Below is a small trained network, with its code and all its weights. Each question gives an input and a target symbol and asks what happens when units are switched off, that is, made to give their printed mean instead of their output.

import numpy as np


def w(rows, s, z=0):
    codes = np.array(rows[::2]) - 128.0
    scale = np.full(codes.shape[1], s)
    scale[-1] = z or s
    return codes * scale


def norm(h):
    return h / np.sqrt((h * h).mean(-1, keepdims=True) + 1e-5)


def f(y):
    return np.maximum(y, 0)


def softmax(a):
    e = np.exp(a - a.max(-1, keepdims=True))
    return e / e.sum(-1, keepdims=True)


def log_softmax(a):
    a = a - a.max(-1, keepdims=True)
    return a - np.log(np.exp(a).sum(-1, keepdims=True))


def net(x, mask):
    ids = ['αβγδεζηθλξπστφω'.index(c) for c in x.split()]
    T = len(ids)
    res = E[ids] + P[:T]
    u = 0
    for l in range(3):
        q, k, v = (norm(res) @ M[l].T for M in (Q, K, V))
        z = softmax(np.where(np.tri(T) > 0, q @ k.T / 3**0.5, -1e9)) @ v
        res = res + np.where(mask[u], z, O[l][:, -1]) @ O[l][:, :-1]
        u += 1
        y = f(norm(res) @ A[l][:, :-1].T + A[l][:, -1])
        res = res + np.where(mask[u : u + 4], y, B[l][:, -1]) @ B[l][:, :-1]
        u += 4
    return log_softmax(norm(res)[-1] @ U[:, :-1].T + U[:, -1])


Q, K, V, O, A, B = {}, {}, {}, {}, {}, {}
E = w([
[163,219,120],'α',
[102,106,71],'β',
[124,117,158],'γ',
[174,231,135],'δ',
[58,132,109],'ε',
[149,111,149],'ζ',
[124,79,110],'η',
[221,91,106],'θ',
[123,252,141],'λ',
[114,145,109],'ξ',
[149,110,66],'π',
[223,230,129],'σ',
[140,163,126],'τ',
[55,40,111],'φ',
[105,100,119],'ω',
],0.017)
P = w([
[102,251,25],'0',
[127,135,174],'1',
[154,96,77],'2',
[131,140,174],'3',
[140,105,84],'4',
[130,140,174],'5',
[141,114,85],'6',
],0.018)
Q[0] = w([
[189,2,237],'L0H0',
[91,55,178],'L0H0',
[81,95,177],'L0H0',
],0.0056)
K[0] = w([
[254,50,159],'L0H0',
[69,134,150],'L0H0',
[61,13,88],'L0H0',
],0.0078)
V[0] = w([
[254,68,199],'L0H0',
[93,147,76],'L0H0',
[176,95,116],'L0H0',
],0.0068)
O[0] = w([
[117,35,89,1],'L0H0',
[255,129,21,180],'L0H0',
[59,75,189,92],'L0H0',
],0.0064,0.0054)
A[0] = w([
[224,201,91,197],'L0N0',
[85,44,117,250],'L0N1',
[255,76,83,164],'L0N2',
[171,51,96,204],'L0N3',
],0.009,0.0025)
B[0] = w([
[52,61,143,254],'L0N0',
[229,217,79,163],'L0N1',
[145,255,151,190],'L0N2',
[150,178,64,168],'L0N3',
],0.0085,0.0075)
Q[1] = w([
[114,247,40],'L1H0',
[92,174,141],'L1H0',
[72,16,70],'L1H0',
],0.011)
K[1] = w([
[117,81,43],'L1H0',
[31,127,45],'L1H0',
[61,2,164],'L1H0',
],0.0055)
V[1] = w([
[24,198,84],'L1H0',
[144,100,254],'L1H0',
[90,34,50],'L1H0',
],0.0046)
O[1] = w([
[88,21,159,247],'L1H0',
[254,253,49,3],'L1H0',
[216,184,79,104],'L1H0',
],0.0045,0.0051)
A[1] = w([
[227,193,60,166],'L1N0',
[42,249,198,130],'L1N1',
[141,221,59,251],'L1N2',
[143,109,27,92],'L1N3',
],0.011,0.0029)
B[1] = w([
[4,119,105,188],'L1N0',
[71,175,52,254],'L1N1',
[218,117,1,237],'L1N2',
[63,218,123,179],'L1N3',
],0.0098,0.0096)
Q[2] = w([
[221,199,251],'L2H0',
[101,168,192],'L2H0',
[188,152,64],'L2H0',
],0.011)
K[2] = w([
[112,96,254],'L2H0',
[47,108,164],'L2H0',
[178,69,63],'L2H0',
],0.0093)
V[2] = w([
[56,79,199],'L2H0',
[186,128,100],'L2H0',
[174,56,255],'L2H0',
],0.0087)
O[2] = w([
[103,101,92,81],'L2H0',
[37,61,115,132],'L2H0',
[44,255,77,2],'L2H0',
],0.0064,0.017)
A[2] = w([
[179,239,254,113],'L2N0',
[131,116,229,251],'L2N1',
[104,211,194,102],'L2N2',
[111,192,230,2],'L2N3',
],0.0082,0.0024)
B[2] = w([
[252,125,107,147],'L2N0',
[192,240,132,248],'L2N1',
[163,254,141,157],'L2N2',
[124,89,25,142],'L2N3',
],0.0086,0.0017)
U = w([
[120,149,45,146],'α',
[221,68,92,85],'β',
[107,5,116,18],'γ',
[195,179,149,111],'δ',
[212,160,149,77],'ε',
[154,196,147,134],'ζ',
[144,179,221,255],'η',
[10,110,129,35],'θ',
[208,120,188,183],'λ',
[187,92,182,171],'ξ',
[171,38,195,63],'π',
[77,214,145,70],'σ',
[92,68,232,149],'τ',
[147,186,143,112],'φ',
[105,175,142,113],'ω',
],0.025,0.0055)

Each question gives the input, a string of symbols that net reads in full, and the target symbol t.
The units are the heads (3 rows each of Q, K, V and O) and the neurons (one row each of A and B). Each row of codes is followed by its name. A weight is (code - 128) times the scale printed after its matrix; where a second scale follows, it is the last column's (O, A, B and U).
mask holds one flag per unit, layer by layer, with each layer's heads first. A switched-off unit (its flag False) gives its mean, the last column of its rows in O or B, instead of its output. The means were averaged over made-up inputs and are rounded, as every weight is.
A unit's drop is (log p(t) with every unit on - log p(t) with that unit switched off) / (log p(t) with every unit on - log p(t) with every unit switched off).
The circuit of an input: a set's keep is (log p(t) with only the set's units on - log p(t) with every unit switched off) / (log p(t) with every unit on - log p(t) with every unit switched off). Starting from the 12 units with the biggest drops (on a tie, the unit counted first), units are removed one at a time, each time the one whose removal leaves the highest keep (on an exact tie, the one counted first), for as long as the keep stays at least 0.8.
units of the circuit, in order: the units of the circuit, biggest drop first
top k neurons: the k neurons with the biggest drops, biggest first
top k neurons in layer l: the k neurons of layer l with the biggest drops, biggest first
drop when u is switched off: that unit's drop, to one decimal
input ξ ε δ ε π ε ε, target γ: units of the circuit, in order -> L0N2, L1N1
input ξ ε θ ε ε τ, target η: units of the circuit, in order -> L1N2, L2N1, L0N0
input α ξ τ ξ, target τ: units of the circuit, in order -> L1N2, L0N2
input ε ξ α ε σ, target α: units of the circuit, in order -> L1N0
input δ δ ζ, target α: top 2 neurons -> L1N0, L0N3
input ξ ε ε, target β: units of the circuit, in order -> L1N1, L1N0
input ε ξ θ ε γ ω, target λ: top 2 neurons -> L0N2, L1N2
input τ ε ε ξ ε, target γ: top 4 neurons -> L0N2, L1N1, L1N2, L0N3
input ξ π τ ε φ, target α: units of the circuit, in order -> L0N1, L1N3
input ε α ε γ ε α, target σ: top 2 neurons in layer 0 -> L0N0, L0N1
input δ η ε ε θ, target α: top 3 neurons -> L1N0, L0N2, L0N3
input ε ε ε ω, target λ: top 2 neurons in layer 0 -> L0N2, L0N0
input ω β θ ζ γ, target α: top 2 neurons in layer 1 -> L1N0, L1N3
input ε ξ ξ τ η τ σ, target α: top neuron in layer 1 -> L1N0
input α ε ε ξ ω α, target σ: drop when L1N0 is switched off -> 0.2
input β π λ θ ξ β, target π: drop when L1N1 is switched off -> 0.2
input ε ε η, target α: drop when L1N0 is switched off -> 0.5
